Below is a small trained network, with its code and all its weights. Each question gives an input and a target symbol and asks what happens when units are switched off, that is, made to give their printed mean instead of their output.

import numpy as np


def w(rows, s, z=0):
    codes = np.array(rows[::2]) - 128.0
    scale = np.full(codes.shape[1], s)
    scale[-1] = z or s
    return codes * scale


def norm(h):
    return h / np.sqrt((h * h).mean(-1, keepdims=True) + 1e-5)


def softmax(a):
    e = np.exp(a - a.max(-1, keepdims=True))
    return e / e.sum(-1, keepdims=True)


def log_softmax(a):
    a = a - a.max(-1, keepdims=True)
    return a - np.log(np.exp(a).sum(-1, keepdims=True))


def net(x, mask):
    ids = ['ΓΘΞΠΩεησ'.index(c) for c in x.split()]
    T = len(ids)
    res = E[ids] + P[:T]
    u = 0
    for l in range(3):
        r = norm(res)
        for j in range(2):
            rows = slice(2 * j, 2 * j + 2)
            q, k, v = (r @ M[l][rows].T for M in (Q, K, V))
            z = softmax(np.where(np.tri(T) > 0, q @ k.T / 2**0.5, -1e9)) @ v
            o = O[l][rows]
            res = res + np.where(mask[u + j], z, o[:, -1]) @ o[:, :-1]
        u += 2
    return log_softmax(norm(res)[-1] @ U[:, :-1].T + U[:, -1])


Q, K, V, O = {}, {}, {}, {}
E = w([
[70,1,152,140,53],'Γ',
[156,32,217,175,233],'Θ',
[71,120,103,103,113],'Ξ',
[51,171,164,199,235],'Π',
[140,103,232,131,163],'Ω',
[90,149,129,118,101],'ε',
[134,119,230,209,196],'η',
[211,2,31,93,188],'σ',
],0.008)
P = w([
[208,202,124,134,124],'0',
[110,222,171,66,161],'1',
[233,150,35,178,75],'2',
[85,210,86,70,127],'3',
[241,133,33,189,64],'4',
[71,195,46,72,86],'5',
[252,118,60,177,55],'6',
[51,212,33,68,26],'7',
],0.0036)
Q[0] = w([
[39,92,174,20,129],'L0H1',
[97,212,117,49,253],'L0H1',
[154,96,70,161,55],'L0H2',
[228,82,62,218,74],'L0H2',
],0.0065)
K[0] = w([
[68,121,187,121,97],'L0H1',
[108,242,195,192,163],'L0H1',
[88,105,92,116,100],'L0H2',
[104,1,78,142,35],'L0H2',
],0.0099)
V[0] = w([
[70,200,254,159,137],'L0H1',
[173,83,132,84,97],'L0H1',
[14,3,107,209,72],'L0H2',
[133,201,63,98,218],'L0H2',
],0.0055)
O[0] = w([
[107,180,91,146,2,246],'L0H1',
[83,128,152,158,193,141],'L0H1',
[108,239,210,78,110,170],'L0H2',
[57,91,84,127,120,2],'L0H2',
],0.0048,0.0024)
Q[1] = w([
[138,165,132,155,160],'L1H1',
[215,164,107,144,149],'L1H1',
[1,69,108,167,78],'L1H2',
[123,109,118,59,107],'L1H2',
],0.0097)
K[1] = w([
[131,231,79,255,123],'L1H1',
[120,197,37,160,238],'L1H1',
[73,215,109,242,121],'L1H2',
[158,141,74,133,152],'L1H2',
],0.0078)
V[1] = w([
[253,16,125,32,71],'L1H1',
[127,64,212,110,53],'L1H1',
[230,130,183,108,169],'L1H2',
[186,183,29,184,193],'L1H2',
],0.0046)
O[1] = w([
[226,253,63,90,212,127],'L1H1',
[26,213,132,19,200,254],'L1H1',
[121,81,51,170,124,123],'L1H2',
[130,123,73,198,182,89],'L1H2',
],0.0049,0.0028)
Q[2] = w([
[249,55,142,178,217],'L2H1',
[200,147,1,185,37],'L2H1',
[133,85,232,133,103],'L2H2',
[13,131,178,123,118],'L2H2',
],0.0069)
K[2] = w([
[235,30,190,194,140],'L2H1',
[147,175,52,254,21],'L2H1',
[102,226,136,220,143],'L2H2',
[116,168,240,98,173],'L2H2',
],0.0068)
V[2] = w([
[159,154,236,214,136],'L2H1',
[3,133,197,119,144],'L2H1',
[201,28,108,127,28],'L2H2',
[147,116,159,147,191],'L2H2',
],0.0047)
O[2] = w([
[195,186,3,120,128,136],'L2H1',
[199,191,129,197,168,252],'L2H1',
[119,219,135,84,189,42],'L2H2',
[218,183,121,176,154,117],'L2H2',
],0.0051,0.0027)
U = w([
[37,88,185,92,222,5],'Γ',
[142,83,106,131,255,224],'Θ',
[64,47,88,79,83,123],'Ξ',
[101,174,63,224,163,7],'Π',
[210,184,216,99,124,121],'Ω',
[100,119,89,125,121,190],'ε',
[123,32,154,236,55,116],'η',
[203,110,29,58,97,138],'σ',
],0.0084,0.0023)

Each question gives the input, a string of symbols that net reads in full, and the target symbol t.
The units are the heads (2 rows each of Q, K, V and O). Each row of codes is followed by its name. A weight is (code - 128) times the scale printed after its matrix; where a second scale follows, it is the last column's (O and U).
mask holds one flag per head, layer by layer. A switched-off head (its flag False) gives its mean, the last column of its rows in O, instead of its output. The means were averaged over made-up inputs and are rounded, as every weight is.
A unit's drop is (log p(t) with every unit on - log p(t) with that unit switched off) / (log p(t) with every unit on - log p(t) with every unit switched off).
The circuit of an input: a set's keep is (log p(t) with only the set's units on - log p(t) with every unit switched off) / (log p(t) with every unit on - log p(t) with every unit switched off). Starting from all 6 units, units are removed one at a time, each time the one whose removal leaves the highest keep (on an exact tie, the one counted first), for as long as the keep stays at least 0.8.
units of the circuit, in order: the units of the circuit, biggest drop first
unit that matters most: the unit with the biggest drop
heads that matter: for each layer, one digit per head in row order, 1 if its drop is at least 0.15 and else 0, layers parted by /
drop when u is switched off: that unit's drop, to one decimal
input Γ Π ε Γ ε Ω Ξ, target Ω: units of the circuit, in order : L0H2
input Ω Ξ ε Ξ Ξ, target Γ: units of the circuit, in order : L2H1; L0H1
input Ω σ σ, target Θ: heads that matter : 10 / 00 / 00
input Ξ ε Ξ, target Γ: heads that matter : 11 / 00 / 01
input Ω Θ Ω Ω σ Θ Ω, target Θ: heads that matter : 10 / 00 / 00
input Γ ε Ω Ω Ω Π Ξ, target η: heads that matter : 11 / 11 / 01
input ε Π η, target η: heads that matter : 00 / 10 / 00
input Ξ Ω Θ η, target η: units of the circuit, in order : L0H2; L1H1
input Γ σ Ξ, target Θ: heads that matter : 10 / 01 / 00
input η Ξ ε Ω ε, target Ξ: units of the circuit, in order : L2H1; L0H2; L0H1; L1H1
input Ξ ε Π Π Ω Θ Ξ, target η: heads that matter : 11 / 11 / 00
input Π ε ε Ξ ε, target η: heads that matter : 00 / 10 / 00
input η Γ Ξ, target Ω: heads that matter : 01 / 00 / 00
input Ω ε Θ Ξ ε η Π, target η: unit that matters most : L1H1
input σ ε σ ε ε, target Θ: heads that matter : 10 / 00 / 00
input Ω η Ω Ω Γ, target Ω: drop when L0H2 is switched off : 1.0
input Γ Γ Θ, target Ω: drop when L2H1 is switched off : 0.0
input η Ξ Θ σ Ξ, target Θ: drop when L0H1 is switched off : 1.0
